Below are the code and all the weights of a small trained network. Each question names an input and a class and asks about switching units off, where a switched-off unit gives its printed mean instead of its output.

import numpy as np


def w(rows, s, z=0):
    codes = np.array(rows[::2]) - 128.0
    scale = np.full(codes.shape[1], s)
    scale[-1] = z or s
    return codes * scale


def f(y):
    return np.maximum(y, 0)


def log_softmax(a):
    a = a - a.max(-1, keepdims=True)
    return a - np.log(np.exp(a).sum(-1, keepdims=True))


def net(x, mask):
    res = np.array(x, float).reshape(1, 7) / 4 @ E
    y = f(res @ A[0][:, :-1].T + A[0][:, -1])
    res = res + np.where(mask, y, B[0][:, -1]) @ B[0][:, :-1]
    return log_softmax(res[-1] @ U[:, :-1].T + U[:, -1])


A, B = {}, {}
E = w([
[125,113,126,130],'x0',
[125,120,127,129],'x1',
[124,131,95,252],'x2',
[189,88,137,143],'x3',
[125,167,23,113],'x4',
[123,103,125,131],'x5',
[133,148,131,125],'x6',
],0.014)
A[0] = w([
[200,94,170,63,127],'N0',
[49,165,80,153,119],'N1',
[234,106,97,143,130],'N2',
[59,138,253,179,176],'N3',
[106,118,119,50,54],'N4',
[73,168,112,122,80],'N5',
[182,114,101,125,101],'N6',
[95,114,119,30,94],'N7',
[71,55,96,181,202],'N8',
[158,94,183,79,154],'N9',
[152,125,146,158,39],'N10',
[143,178,149,147,107],'N11',
[138,121,137,205,219],'N12',
[120,129,123,54,211],'N13',
[253,107,101,152,101],'N14',
[98,109,124,126,176],'N15',
[118,118,119,47,221],'N16',
[126,134,122,85,209],'N17',
[114,123,113,56,254],'N18',
[104,129,115,79,6],'N19',
[72,109,181,191,136],'N20',
[88,126,187,153,105],'N21',
[174,82,169,125,173],'N22',
[182,119,46,92,217],'N23',
[106,130,114,75,4],'N24',
[81,141,62,171,119],'N25',
[156,155,160,82,141],'N26',
[219,101,180,109,155],'N27',
],0.012,0.0047)
B[0] = w([
[199,115,52,135,223],'N0',
[212,130,156,112,224],'N1',
[20,118,119,154,192],'N2',
[9,132,156,152,241],'N3',
[101,149,207,126,206],'N4',
[165,119,192,128,184],'N5',
[95,111,172,133,156],'N6',
[69,161,209,138,241],'N7',
[154,146,147,140,207],'N8',
[199,138,89,110,217],'N9',
[127,103,76,144,145],'N10',
[128,86,132,116,148],'N11',
[116,143,167,77,223],'N12',
[68,107,98,144,244],'N13',
[15,125,126,115,195],'N14',
[140,146,141,107,154],'N15',
[60,127,86,156,253],'N16',
[110,99,82,133,207],'N17',
[85,82,49,163,255],'N18',
[155,160,204,111,165],'N19',
[86,113,126,104,196],'N20',
[89,147,158,121,173],'N21',
[179,144,76,125,196],'N22',
[117,164,231,125,240],'N23',
[157,152,217,107,169],'N24',
[209,119,139,93,223],'N25',
[144,105,119,138,198],'N26',
[203,121,49,145,210],'N27',
],0.015,0.0098)
U = w([
[92,117,112,139,94],'0',
[116,162,181,94,248],'1',
[254,125,91,86,63],'2',
],0.012,0.0017)

Each question gives the input, the list of numbers given to net, and the class t.
The units are the neurons (one row each of A and B). Each row of codes is followed by its name. A weight is (code - 128) times the scale printed after its matrix; where a second scale follows, it is the last column's (A, B and U).
mask holds one flag per neuron, in row order. A switched-off neuron (its flag False) gives its mean, the last column of its row in B, instead of its output. The means were averaged over made-up inputs and are rounded, as every weight is.
A unit's drop is (log p(t) with every unit on - log p(t) with that unit switched off) / (log p(t) with every unit on - log p(t) with every unit switched off).
unit that matters most: the unit with the biggest drop
k most important neurons: the k neurons with the biggest drops, biggest first
drop of u: that unit's drop, to one decimal
input [1,7,-5,-6,-1,5,6], class 0: unit that matters most => N18
input [5,-3,0,-7,5,5,7], class 1: 3 most important neurons => N0, N27, N9
input [2,4,4,-4,-6,6,-5], class 1: 3 most important neurons => N18, N12, N16
input [7,6,0,-4,6,-2,-6], class 1: 4 most important neurons => N0, N27, N23, N9
input [7,5,5,-8,0,2,-8], class 1: 4 most important neurons => N0, N27, N9, N3
input [-5,-3,-4,-6,-4,-5,-2], class 0: 2 most important neurons => N23, N18
input [-2,-5,-7,1,-3,-5,-1], class 2: 3 most important neurons => N0, N9, N27
input [-3,8,6,0,-1,1,5], class 1: 2 most important neurons => N18, N12
input [3,-5,-4,5,1,-2,7], class 0: 2 most important neurons => N25, N1
input [-4,3,1,-8,7,-3,6], class 2: 2 most important neurons => N1, N25
input [4,-1,-3,-1,-8,-7,-7], class 0: drop of N3 => 3.1
input [-6,-1,-6,-2,-6,-5,-4], class 0: drop of N3 => 0.2
input [1,8,-3,5,-1,-5,-6], class 2: drop of N12 => 0.0
input [-4,0,-2,-8,-5,3,-7], class 0: unit that matters most => N23
